Here is a tiny trained network, its code and every weight. The questions are about switching its units off for an input and a class, where a switched-off unit gives its printed mean instead of its output.

import numpy as np


def w(rows, s, z=0):
    codes = np.array(rows[::2]) - 128.0
    scale = np.full(codes.shape[1], s)
    scale[-1] = z or s
    return codes * scale


def f(y):
    return y / 2 * (1 + np.tanh(0.7978845608 * (y + 0.044715 * y**3)))


def log_softmax(a):
    a = a - a.max(-1, keepdims=True)
    return a - np.log(np.exp(a).sum(-1, keepdims=True))


def net(x, mask):
    res = np.array(x, float).reshape(1, 6) / 4 @ E
    y = f(res @ A[0][:, :-1].T + A[0][:, -1])
    res = res + np.where(mask, y, B[0][:, -1]) @ B[0][:, :-1]
    return log_softmax(res[-1] @ U[:, :-1].T + U[:, -1])


A, B = {}, {}
E = w([
[174,76,69,70,29,202],'x0',
[142,171,11,182,113,8],'x1',
[164,113,136,130,123,113],'x2',
[156,158,128,3,173,72],'x3',
[136,125,131,128,131,125],'x4',
[141,236,198,134,9,74],'x5',
],0.0071)
A[0] = w([
[170,213,31,178,103,101,100],'neuron 0',
[101,82,214,150,123,175,46],'neuron 1',
[154,143,177,82,129,205,48],'neuron 2',
[142,118,152,254,90,182,80],'neuron 3',
[138,76,68,78,25,161,75],'neuron 4',
[106,186,144,98,21,145,141],'neuron 5',
[124,185,182,128,72,116,59],'neuron 6',
[87,52,101,97,197,146,157],'neuron 7',
[78,91,215,102,107,167,52],'neuron 8',
[127,230,161,132,100,132,136],'neuron 9',
[143,126,173,117,35,63,121],'neuron 10',
[152,134,178,135,148,166,39],'neuron 11',
[126,109,143,221,92,176,104],'neuron 12',
[124,104,107,253,91,171,77],'neuron 13',
[141,105,223,123,132,162,5],'neuron 14',
],0.0086,0.0024)
B[0] = w([
[91,140,124,131,85,86,236],'neuron 0',
[98,118,93,96,117,107,224],'neuron 1',
[92,123,107,133,99,54,208],'neuron 2',
[175,138,170,102,127,117,254],'neuron 3',
[45,121,254,209,212,63,249],'neuron 4',
[130,122,90,137,189,168,238],'neuron 5',
[145,89,51,189,150,191,200],'neuron 6',
[189,81,128,147,86,171,248],'neuron 7',
[68,111,96,97,71,90,223],'neuron 8',
[154,80,149,157,147,242,213],'neuron 9',
[171,103,106,137,134,152,216],'neuron 10',
[56,103,93,133,100,86,155],'neuron 11',
[176,168,145,99,152,128,228],'neuron 12',
[132,174,142,45,107,161,251],'neuron 13',
[80,120,65,151,76,106,199],'neuron 14',
],0.0085,0.005)
U = w([
[124,147,136,146,124,121,255],'0',
[151,83,67,198,148,193,58],'1',
[69,165,69,149,6,34,66],'2',
[75,143,216,203,191,87,95],'3',
[186,229,164,2,117,132,116],'4',
],0.0087,0.0051)

Each question gives the input, the list of numbers given to net, and the class t.
The units are the neurons (one row each of A and B). Each row of codes is followed by its name. A weight is (code - 128) times the scale printed after its matrix; where a second scale follows, it is the last column's (A, B and U).
mask holds one flag per neuron, in row order. A switched-off neuron (its flag False) gives its mean, the last column of its row in B, instead of its output. The means were averaged over made-up inputs and are rounded, as every weight is.
A unit's drop is (log p(t) with every unit on - log p(t) with that unit switched off) / (log p(t) with every unit on - log p(t) with every unit switched off).
The circuit of an input: a set's keep is (log p(t) with only the set's units on - log p(t) with every unit switched off) / (log p(t) with every unit on - log p(t) with every unit switched off). Starting from the 12 units with the biggest drops (on a tie, the unit counted first), units are removed one at a time, each time the one whose removal leaves the highest keep (on an exact tie, the one counted first), for as long as the keep stays at least 0.8.
circuit, biggest first: the units of the circuit, biggest drop first
most important unit: the unit with the biggest drop
k most important neurons: the k neurons with the biggest drops, biggest first
drop when u is switched off: that unit's drop, to one decimal
input [8,-7,-6,-1,4,1], class 3: circuit, biggest first -> [neuron 4]
input [4,-3,-7,-8,2,3], class 4: circuit, biggest first -> [neuron 13; neuron 12]
input [-2,-3,-3,6,-4,7], class 1: circuit, biggest first -> [neuron 6; neuron 9; neuron 5]
input [-3,-3,2,-4,3,8], class 1: circuit, biggest first -> [neuron 6; neuron 9]
input [4,3,-4,-5,-5,7], class 1: circuit, biggest first -> [neuron 5; neuron 9]
input [-3,-8,6,-2,1,8], class 1: circuit, biggest first -> [neuron 9; neuron 6]
input [-6,-1,0,4,-4,-7], class 1: 2 most important neurons -> [neuron 7; neuron 4]
input [7,-7,6,-2,0,4], class 2: circuit, biggest first -> [neuron 8; neuron 2]
input [-4,-1,-5,-6,1,2], class 4: 2 most important neurons -> [neuron 4; neuron 13]
input [-3,-8,3,-8,1,0], class 2: 2 most important neurons -> [neuron 14; neuron 8]
input [-6,-5,-2,7,5,8], class 1: 2 most important neurons -> [neuron 6; neuron 9]
input [6,-1,4,-8,-6,3], class 4: 3 most important neurons -> [neuron 13; neuron 12; neuron 3]
input [3,-4,-6,-8,-6,1], class 4: 3 most important neurons -> [neuron 13; neuron 12; neuron 3]
input [6,-6,6,6,3,2], class 2: most important unit -> neuron 2
input [0,-8,-8,-8,0,-4], class 2: 2 most important neurons -> [neuron 8; neuron 14]
input [-3,-7,3,-7,2,-3], class 2: drop when neuron 14 is switched off -> 0.2
input [6,0,-3,1,-5,2], class 3: drop when neuron 4 is switched off -> 0.6
input [-8,-8,0,7,0,0], class 2: drop when neuron 14 is switched off -> 0.2
